Below are the code and all the weights of a small trained network. Each question names an input and a target symbol and asks about switching units off, where a switched-off unit gives its printed mean instead of its output.

import numpy as np


def w(rows, s, z=0):
    codes = np.array(rows[::2]) - 128.0
    scale = np.full(codes.shape[1], s)
    scale[-1] = z or s
    return codes * scale


def norm(h):
    return h / np.sqrt((h * h).mean(-1, keepdims=True) + 1e-5)


def f(y):
    return y / 2 * (1 + np.tanh(0.7978845608 * (y + 0.044715 * y**3)))


def softmax(a):
    e = np.exp(a - a.max(-1, keepdims=True))
    return e / e.sum(-1, keepdims=True)


def log_softmax(a):
    a = a - a.max(-1, keepdims=True)
    return a - np.log(np.exp(a).sum(-1, keepdims=True))


def net(x, mask):
    ids = ['αγδεζηθλμξπστφψω'.index(c) for c in x.split()]
    T = len(ids)
    res = E[ids] + P[:T]
    r = norm(res)
    for j in range(3):
        rows = slice(3 * j, 3 * j + 3)
        q, k, v = (r @ M[0][rows].T for M in (Q, K, V))
        z = softmax(np.where(np.tri(T) > 0, q @ k.T / 3**0.5, -1e9)) @ v
        o = O[0][rows]
        res = res + np.where(mask[j], z, o[:, -1]) @ o[:, :-1]
    y = f(norm(res) @ A[0][:, :-1].T + A[0][:, -1])
    res = res + np.where(mask[3:7], y, B[0][:, -1]) @ B[0][:, :-1]
    return log_softmax(norm(res)[-1] @ U[:, :-1].T + U[:, -1])


Q, K, V, O, A, B = {}, {}, {}, {}, {}, {}
E = w([
[105,129,118,112],'α',
[103,130,116,116],'γ',
[131,110,134,144],'δ',
[73,127,3,132],'ε',
[150,118,131,142],'ζ',
[126,119,140,152],'η',
[115,45,85,110],'θ',
[98,124,102,124],'λ',
[121,146,98,90],'μ',
[109,125,141,99],'ξ',
[142,136,153,149],'π',
[98,147,142,112],'σ',
[64,138,92,198],'τ',
[163,121,144,133],'φ',
[141,137,153,148],'ψ',
[105,143,158,135],'ω',
],0.028)
P = w([
[65,1,122,175],'0',
[63,34,124,170],'1',
[75,53,134,161],'2',
[90,76,127,150],'3',
[104,96,130,148],'4',
[119,116,129,144],'5',
[138,130,125,134],'6',
[153,147,129,124],'7',
[166,156,126,126],'8',
[176,170,129,120],'9',
],0.0065)
Q[0] = w([
[123,192,81,143],'H0',
[12,213,64,159],'H0',
[181,93,195,53],'H0',
[83,133,92,56],'H1',
[36,127,143,66],'H1',
[41,153,209,119],'H1',
[70,127,123,33],'H2',
[50,122,174,116],'H2',
[153,163,116,129],'H2',
],0.012)
K[0] = w([
[144,186,129,70],'H0',
[141,202,178,101],'H0',
[93,97,75,193],'H0',
[150,193,117,97],'H1',
[174,209,157,93],'H1',
[204,179,210,120],'H1',
[131,250,102,129],'H2',
[108,226,136,174],'H2',
[166,97,128,100],'H2',
],0.013)
V[0] = w([
[128,114,213,74],'H0',
[163,139,137,102],'H0',
[151,96,90,104],'H0',
[163,39,82,150],'H1',
[254,125,148,73],'H1',
[140,179,60,172],'H1',
[169,160,108,194],'H2',
[152,82,48,151],'H2',
[133,179,150,194],'H2',
],0.0073)
O[0] = w([
[176,75,210,44,135],'H0',
[80,96,163,133,80],'H0',
[129,122,99,166,135],'H0',
[209,155,39,112,152],'H1',
[134,1,63,139,3],'H1',
[74,147,71,209,75],'H1',
[69,143,96,75,56],'H2',
[157,121,190,55,153],'H2',
[38,166,96,93,74],'H2',
],0.0055)
A[0] = w([
[254,97,113,104,1],'N0',
[181,114,142,188,205],'N1',
[165,198,47,90,66],'N2',
[134,225,177,132,107],'N3',
],0.0077,0.0063)
B[0] = w([
[71,253,133,160,137],'N0',
[208,132,127,144,252],'N1',
[177,184,139,12,140],'N2',
[172,158,95,135,241],'N3',
],0.011,0.0029)
U = w([
[233,114,149,220,194],'α',
[165,193,91,162,211],'γ',
[147,160,119,130,83],'δ',
[129,134,123,128,70],'ε',
[171,139,69,7,3],'ζ',
[131,136,115,128,62],'η',
[130,141,116,117,83],'θ',
[107,147,12,119,124],'λ',
[63,100,108,251,227],'μ',
[148,54,229,79,177],'ξ',
[78,97,120,123,164],'π',
[73,181,248,176,72],'σ',
[79,162,132,97,130],'τ',
[147,19,63,134,184],'φ',
[74,107,126,121,171],'ψ',
[85,149,151,125,107],'ω',
],0.011,0.0036)

Each question gives the input, a string of symbols that net reads in full, and the target symbol t.
The units are the heads (3 rows each of Q, K, V and O) and the neurons (one row each of A and B). Each row of codes is followed by its name. A weight is (code - 128) times the scale printed after its matrix; where a second scale follows, it is the last column's (O, A, B and U).
mask holds one flag per unit, heads first, then neurons. A switched-off unit (its flag False) gives its mean, the last column of its rows in O or B, instead of its output. The means were averaged over made-up inputs and are rounded, as every weight is.
A unit's drop is (log p(t) with every unit on - log p(t) with that unit switched off) / (log p(t) with every unit on - log p(t) with every unit switched off).
The circuit of an input: a set's keep is (log p(t) with only the set's units on - log p(t) with every unit switched off) / (log p(t) with every unit on - log p(t) with every unit switched off). Starting from all 7 units, units are removed one at a time, each time the one whose removal leaves the highest keep (on an exact tie, the one counted first), for as long as the keep stays at least 0.8.
circuit, biggest first: the units of the circuit, biggest drop first
most important unit: the unit with the biggest drop
k most important neurons: the k neurons with the biggest drops, biggest first
which heads matter: for each layer, one digit per head in row order, 1 if its drop is at least 0.15 and else 0, layers parted by /
drop of u: that unit's drop, to one decimal
input α θ γ η φ λ, target φ: which heads matter : 010
input α μ ξ φ α, target φ: most important unit : H1
input γ γ σ γ ε σ γ γ, target σ: 2 most important neurons : (N2, N1)
input α ζ γ λ γ μ μ ζ γ, target μ: which heads matter : 110
input γ ζ γ ζ θ δ ξ α, target ξ: circuit, biggest first : (H1, H0)
input γ ζ θ γ ζ γ, target ζ: circuit, biggest first : (N2, H1)
input γ γ γ, target γ: which heads matter : 011
input γ μ α α, target μ: 2 most important neurons : (N2, N1)
input θ ε γ ζ ξ λ, target ξ: which heads matter : 100
input ε ξ φ θ α σ ξ, target σ: circuit, biggest first : (H1, H2, H0)
input ε π α γ ξ γ α σ λ, target σ: which heads matter : 110
input ζ γ γ γ ζ ξ γ ξ δ α, target ξ: which heads matter : 110
input ζ μ α, target μ: which heads matter : 110
input μ θ ξ ζ η ζ γ α σ, target σ: circuit, biggest first : (H1)
input γ ξ φ λ ξ δ σ ξ, target σ: circuit, biggest first : (H1, H2, N2)
input μ ζ φ μ ζ γ φ η γ, target φ: drop of N2 : 0.0
input γ ξ γ, target ξ: drop of H2 : 0.1
input α ε γ φ ξ, target φ: drop of H1 : 0.9
